Below are the code and all the weights of a small trained network. Each question names an input and a target symbol and asks about switching units off, where a switched-off unit gives its printed mean instead of its output.

import numpy as np


def w(rows, s, z=0):
    codes = np.array(rows[::2]) - 128.0
    scale = np.full(codes.shape[1], s)
    scale[-1] = z or s
    return codes * scale


def f(y):
    return np.maximum(y, 0)


def softmax(a):
    e = np.exp(a - a.max(-1, keepdims=True))
    return e / e.sum(-1, keepdims=True)


def log_softmax(a):
    a = a - a.max(-1, keepdims=True)
    return a - np.log(np.exp(a).sum(-1, keepdims=True))


def net(x, mask):
    ids = ['ΛΨαγηθξπστ'.index(c) for c in x.split()]
    T = len(ids)
    res = E[ids] + P[:T]
    u = 0
    for l in range(2):
        r = res
        for j in range(2):
            rows = slice(4 * j, 4 * j + 4)
            q, k, v = (r @ M[l][rows].T for M in (Q, K, V))
            z = softmax(np.where(np.tri(T) > 0, q @ k.T / 4**0.5, -1e9)) @ v
            o = O[l][rows]
            res = res + np.where(mask[u + j], z, o[:, -1]) @ o[:, :-1]
        u += 2
        y = f(res @ A[l][:, :-1].T + A[l][:, -1])
        res = res + np.where(mask[u : u + 8], y, B[l][:, -1]) @ B[l][:, :-1]
        u += 8
    return log_softmax(res[-1] @ U[:, :-1].T + U[:, -1])


Q, K, V, O, A, B = {}, {}, {}, {}, {}, {}
E = w([
[107,105,227,137],'Λ',
[108,136,157,121],'Ψ',
[114,142,111,120],'α',
[131,146,74,140],'γ',
[135,121,46,107],'η',
[128,128,155,157],'θ',
[128,99,97,111],'ξ',
[55,160,87,2],'π',
[113,75,197,106],'σ',
[115,90,165,97],'τ',
],0.01)
P = w([
[174,146,133,98],'0',
[143,154,131,123],'1',
[89,148,56,177],'2',
[123,81,94,124],'3',
[141,175,148,135],'4',
[65,183,79,213],'5',
[119,77,93,124],'6',
[133,200,171,134],'7',
[55,245,101,252],'8',
[113,72,91,124],'9',
[128,200,149,119],'10',
],0.015)
Q[0] = w([
[206,161,135,104],'0.h0',
[35,32,82,247],'0.h0',
[117,43,76,231],'0.h0',
[79,164,165,88],'0.h0',
[43,65,146,113],'0.h1',
[132,107,135,48],'0.h1',
[72,186,92,112],'0.h1',
[201,102,148,129],'0.h1',
],0.012)
K[0] = w([
[119,101,108,172],'0.h0',
[104,198,147,9],'0.h0',
[96,203,121,28],'0.h0',
[160,94,143,154],'0.h0',
[82,74,112,152],'0.h1',
[141,114,212,57],'0.h1',
[210,90,122,120],'0.h1',
[100,162,159,112],'0.h1',
],0.014)
V[0] = w([
[176,115,118,129],'0.h0',
[248,130,146,188],'0.h0',
[2,119,94,48],'0.h0',
[98,123,125,134],'0.h0',
[85,170,117,97],'0.h1',
[78,133,118,89],'0.h1',
[142,114,117,118],'0.h1',
[147,142,113,151],'0.h1',
],0.0049)
O[0] = w([
[137,84,91,172,73],'0.h0',
[221,58,83,254,136],'0.h0',
[14,174,153,11,82],'0.h0',
[124,142,156,85,83],'0.h0',
[128,152,164,135,251],'0.h1',
[153,138,123,200,153],'0.h1',
[130,102,103,147,49],'0.h1',
[158,115,138,107,204],'0.h1',
],0.004,0.00026)
A[0] = w([
[232,136,152,25,41],'0.n0',
[73,160,76,62,23],'0.n1',
[48,127,108,172,72],'0.n2',
[170,194,132,165,101],'0.n3',
[152,92,122,157,73],'0.n4',
[1,147,103,164,1],'0.n5',
[178,211,147,76,163],'0.n6',
[103,185,46,165,18],'0.n7',
],0.0086,0.0057)
B[0] = w([
[188,39,55,169,142],'0.n0',
[105,86,202,185,144],'0.n1',
[168,124,111,214,211],'0.n2',
[79,108,142,164,200],'0.n3',
[127,151,148,90,129],'0.n4',
[155,76,65,229,216],'0.n5',
[246,187,69,146,255],'0.n6',
[109,110,240,122,193],'0.n7',
],0.012,0.003)
Q[1] = w([
[50,83,142,90],'1.h0',
[253,108,147,78],'1.h0',
[179,98,124,66],'1.h0',
[92,137,55,104],'1.h0',
[147,125,148,163],'1.h1',
[54,158,130,127],'1.h1',
[159,114,128,117],'1.h1',
[60,143,97,49],'1.h1',
],0.039)
K[1] = w([
[31,100,148,102],'1.h0',
[191,2,103,147],'1.h0',
[127,26,97,128],'1.h0',
[83,150,65,110],'1.h0',
[141,194,175,119],'1.h1',
[161,96,138,190],'1.h1',
[117,151,137,93],'1.h1',
[128,19,87,150],'1.h1',
],0.035)
V[1] = w([
[175,140,141,72],'1.h0',
[162,45,185,102],'1.h0',
[92,113,15,177],'1.h0',
[142,121,173,250],'1.h0',
[109,114,139,149],'1.h1',
[127,151,150,114],'1.h1',
[136,115,126,161],'1.h1',
[138,96,132,107],'1.h1',
],0.022)
O[1] = w([
[85,125,41,121,255],'1.h0',
[57,34,161,197,163],'1.h0',
[222,200,85,181,126],'1.h0',
[249,51,122,120,218],'1.h0',
[162,160,115,117,73],'1.h1',
[132,90,99,135,159],'1.h1',
[106,148,133,94,176],'1.h1',
[121,155,116,156,41],'1.h1',
],0.017,0.0064)
A[1] = w([
[185,163,246,33,101],'1.n0',
[59,167,92,238,149],'1.n1',
[190,153,106,208,122],'1.n2',
[171,157,227,186,183],'1.n3',
[99,197,93,180,254],'1.n4',
[195,164,123,163,13],'1.n5',
[123,218,140,111,40],'1.n6',
[96,231,78,155,73],'1.n7',
],0.011,0.0087)
B[1] = w([
[84,169,106,179,144],'1.n0',
[151,145,97,203,223],'1.n1',
[208,192,214,184,250],'1.n2',
[106,138,52,73,171],'1.n3',
[71,190,94,2,252],'1.n4',
[46,15,125,92,200],'1.n5',
[125,29,86,171,172],'1.n6',
[126,55,248,167,237],'1.n7',
],0.017,0.016)
U = w([
[104,28,68,91,133],'Λ',
[132,147,52,3,254],'Ψ',
[113,134,116,46,172],'α',
[133,103,154,31,94],'γ',
[100,99,151,182,20],'η',
[205,107,76,149,167],'θ',
[119,181,112,159,171],'ξ',
[36,128,110,94,105],'π',
[104,95,82,225,36],'σ',
[102,142,31,150,155],'τ',
],0.0046,0.0086)

Each question gives the input, a string of symbols that net reads in full, and the target symbol t.
The units are the heads (4 rows each of Q, K, V and O) and the neurons (one row each of A and B). Each row of codes is followed by its name. A weight is (code - 128) times the scale printed after its matrix; where a second scale follows, it is the last column's (O, A, B and U).
mask holds one flag per unit, layer by layer, with each layer's heads first. A switched-off unit (its flag False) gives its mean, the last column of its rows in O or B, instead of its output. The means were averaged over made-up inputs and are rounded, as every weight is.
A unit's drop is (log p(t) with every unit on - log p(t) with that unit switched off) / (log p(t) with every unit on - log p(t) with every unit switched off).
The circuit of an input: a set's keep is (log p(t) with only the set's units on - log p(t) with every unit switched off) / (log p(t) with every unit on - log p(t) with every unit switched off). Starting from the 12 units with the biggest drops (on a tie, the unit counted first), units are removed one at a time, each time the one whose removal leaves the highest keep (on an exact tie, the one counted first), for as long as the keep stays at least 0.8.
circuit, biggest first: the units of the circuit, biggest drop first
unit that matters most: the unit with the biggest drop
top k neurons: the k neurons with the biggest drops, biggest first
k most important neurons of layer l: the k neurons of layer l with the biggest drops, biggest first
which heads matter: for each layer, one digit per head in row order, 1 if its drop is at least 0.15 and else 0, layers parted by /
input Λ γ η α γ Λ σ Ψ, target Λ: circuit, biggest first -> [1.h0; 1.n2]
input η θ Ψ, target θ: unit that matters most -> 1.n4
input Ψ θ Λ, target θ: circuit, biggest first -> [0.n0; 1.h0]
input σ ξ η σ θ Ψ Λ Ψ η, target Ψ: circuit, biggest first -> [1.h0; 0.n6; 1.n7]
input Λ π η η, target π: top 4 neurons -> [0.n5; 1.n4; 0.n2; 1.n7]
input Λ Ψ θ σ η σ Λ σ, target Λ: top 2 neurons -> [1.n2; 1.n4]
input Λ Λ γ π Ψ Ψ θ Λ Λ η θ, target Λ: circuit, biggest first -> [1.h0; 1.n2]
input σ θ γ θ ξ, target σ: circuit, biggest first -> [1.h0; 1.n4; 0.n0]
input Ψ Λ γ ξ Λ θ Λ Λ, target Ψ: circuit, biggest first -> [0.n6; 1.h0; 1.n7]
input θ γ π ξ Λ σ Λ θ, target θ: circuit, biggest first -> [0.h0; 1.h0]
input θ γ α η τ θ, target τ: top 2 neurons -> [1.n1; 1.n7]
input θ η ξ θ Λ η, target Λ: 2 most important neurons of layer 1 -> [1.n2; 1.n4]
input σ Ψ α, target Ψ: circuit, biggest first -> [1.h0; 1.n7; 0.n5]
input Λ Λ ξ Λ ξ Λ γ ξ α, target ξ: top 2 neurons -> [0.n5; 1.n1]
input τ ξ Λ Λ ξ θ Λ Λ θ Λ Λ, target τ: which heads matter -> 00 / 10
input Λ Λ π Λ Ψ θ Λ γ, target Λ: 2 most important neurons of layer 0 -> [0.n0; 0.n6]
input η Λ Λ ξ Ψ Λ Λ Λ Λ, target Λ: circuit, biggest first -> [1.h0; 0.n5]
input Λ α γ Λ Λ Λ γ, target γ: top 4 neurons -> [0.n7; 0.n5; 1.n2; 0.n2]
input σ σ θ Ψ Λ Λ θ η Ψ Λ Λ, target σ: top neuron -> [1.n4]
input θ η θ θ ξ, target θ: circuit, biggest first -> [0.h0; 1.h0]
input Ψ Λ θ γ σ, target Ψ: circuit, biggest first -> [1.h0; 0.n6; 1.n7]
input Λ Λ Λ Λ θ, target Λ: top 4 neurons -> [1.n2; 1.n4; 0.n5; 1.n1]
